Below is a small trained network, with its code and all its weights. Each question gives an input and a class and asks what happens when units are switched off, that is, made to give their printed mean instead of their output.

import numpy as np


def w(rows, s, z=0):
    codes = np.array(rows[::2]) - 128.0
    scale = np.full(codes.shape[1], s)
    scale[-1] = z or s
    return codes * scale


def f(y):
    return y / 2 * (1 + np.tanh(0.7978845608 * (y + 0.044715 * y**3)))


def log_softmax(a):
    a = a - a.max(-1, keepdims=True)
    return a - np.log(np.exp(a).sum(-1, keepdims=True))


def net(x, mask):
    res = np.array(x, float).reshape(1, 4) / 4 @ E
    y = f(res @ A[0][:, :-1].T + A[0][:, -1])
    res = res + np.where(mask, y, B[0][:, -1]) @ B[0][:, :-1]
    return log_softmax(res[-1] @ U[:, :-1].T + U[:, -1])


A, B = {}, {}
E = w([
[61,9,149,175],'x0',
[20,218,254,139],'x1',
[239,51,183,172],'x2',
[167,174,62,246],'x3',
],0.0092)
A[0] = w([
[130,3,115,163,255],'neuron 0',
[119,163,153,33,247],'neuron 1',
[70,185,183,118,160],'neuron 2',
[182,134,99,199,135],'neuron 3',
[132,136,39,162,162],'neuron 4',
[69,131,167,150,140],'neuron 5',
[162,206,104,54,149],'neuron 6',
],0.016,0.0073)
B[0] = w([
[177,119,156,68,254],'neuron 0',
[96,25,175,171,227],'neuron 1',
[61,153,116,215,227],'neuron 2',
[219,208,69,177,194],'neuron 3',
[122,132,16,40,195],'neuron 4',
[72,161,148,146,189],'neuron 5',
[167,63,78,250,213],'neuron 6',
],0.012,0.017)
U = w([
[127,47,122,199,47],'0',
[126,192,120,157,3],'1',
[10,145,227,182,217],'2',
[126,106,48,55,199],'3',
[140,49,229,55,99],'4',
[178,164,147,137,103],'5',
],0.013,0.0051)

Each question gives the input, the list of numbers given to net, and the class t.
The units are the neurons (one row each of A and B). Each row of codes is followed by its name. A weight is (code - 128) times the scale printed after its matrix; where a second scale follows, it is the last column's (A, B and U).
mask holds one flag per neuron, in row order. A switched-off neuron (its flag False) gives its mean, the last column of its row in B, instead of its output. The means were averaged over made-up inputs and are rounded, as every weight is.
A unit's drop is (log p(t) with every unit on - log p(t) with that unit switched off) / (log p(t) with every unit on - log p(t) with every unit switched off).
The circuit of an input: a set's keep is (log p(t) with only the set's units on - log p(t) with every unit switched off) / (log p(t) with every unit on - log p(t) with every unit switched off). Starting from all 7 units, units are removed one at a time, each time the one whose removal leaves the highest keep (on an exact tie, the one counted first), for as long as the keep stays at least 0.8.
circuit, biggest first: the units of the circuit, biggest drop first
unit that matters most: the unit with the biggest drop
k most important neurons: the k neurons with the biggest drops, biggest first
drop of u: that unit's drop, to one decimal
input [-3,5,4,3], class 2: circuit, biggest first	(neuron 4; neuron 6)
input [-5,1,-7,1], class 0: circuit, biggest first	(neuron 6)
input [4,-3,-7,-4], class 4: circuit, biggest first	(neuron 2; neuron 6; neuron 3)
input [-4,-6,8,-4], class 5: circuit, biggest first	(neuron 3; neuron 1)
input [1,-5,-7,-8], class 0: 2 most important neurons	(neuron 6; neuron 0)
input [7,-6,-3,-2], class 3: 2 most important neurons	(neuron 1; neuron 4)
input [7,-6,-6,-3], class 3: 2 most important neurons	(neuron 1; neuron 4)
input [-5,3,-4,3], class 0: 2 most important neurons	(neuron 6; neuron 5)
input [6,8,7,8], class 2: 2 most important neurons	(neuron 5; neuron 4)
input [3,1,0,-5], class 2: 2 most important neurons	(neuron 4; neuron 5)
input [1,-2,-6,-7], class 2: 2 most important neurons	(neuron 4; neuron 3)
input [1,-5,3,-3], class 4: 2 most important neurons	(neuron 0; neuron 4)
input [6,-6,-4,-3], class 3: 2 most important neurons	(neuron 1; neuron 4)
input [-7,-8,7,4], class 3: circuit, biggest first	(neuron 4)
input [7,5,2,8], class 5: 2 most important neurons	(neuron 3; neuron 1)
input [-6,1,-7,5], class 0: drop of neuron 6	0.7
input [6,-8,-7,-2], class 3: drop of neuron 1	0.0
input [-2,0,2,3], class 5: drop of neuron 1	0.1
input [-8,4,8,-8], class 0: drop of neuron 6	0.6
input [5,-1,6,8], class 5: unit that matters most	neuron 3
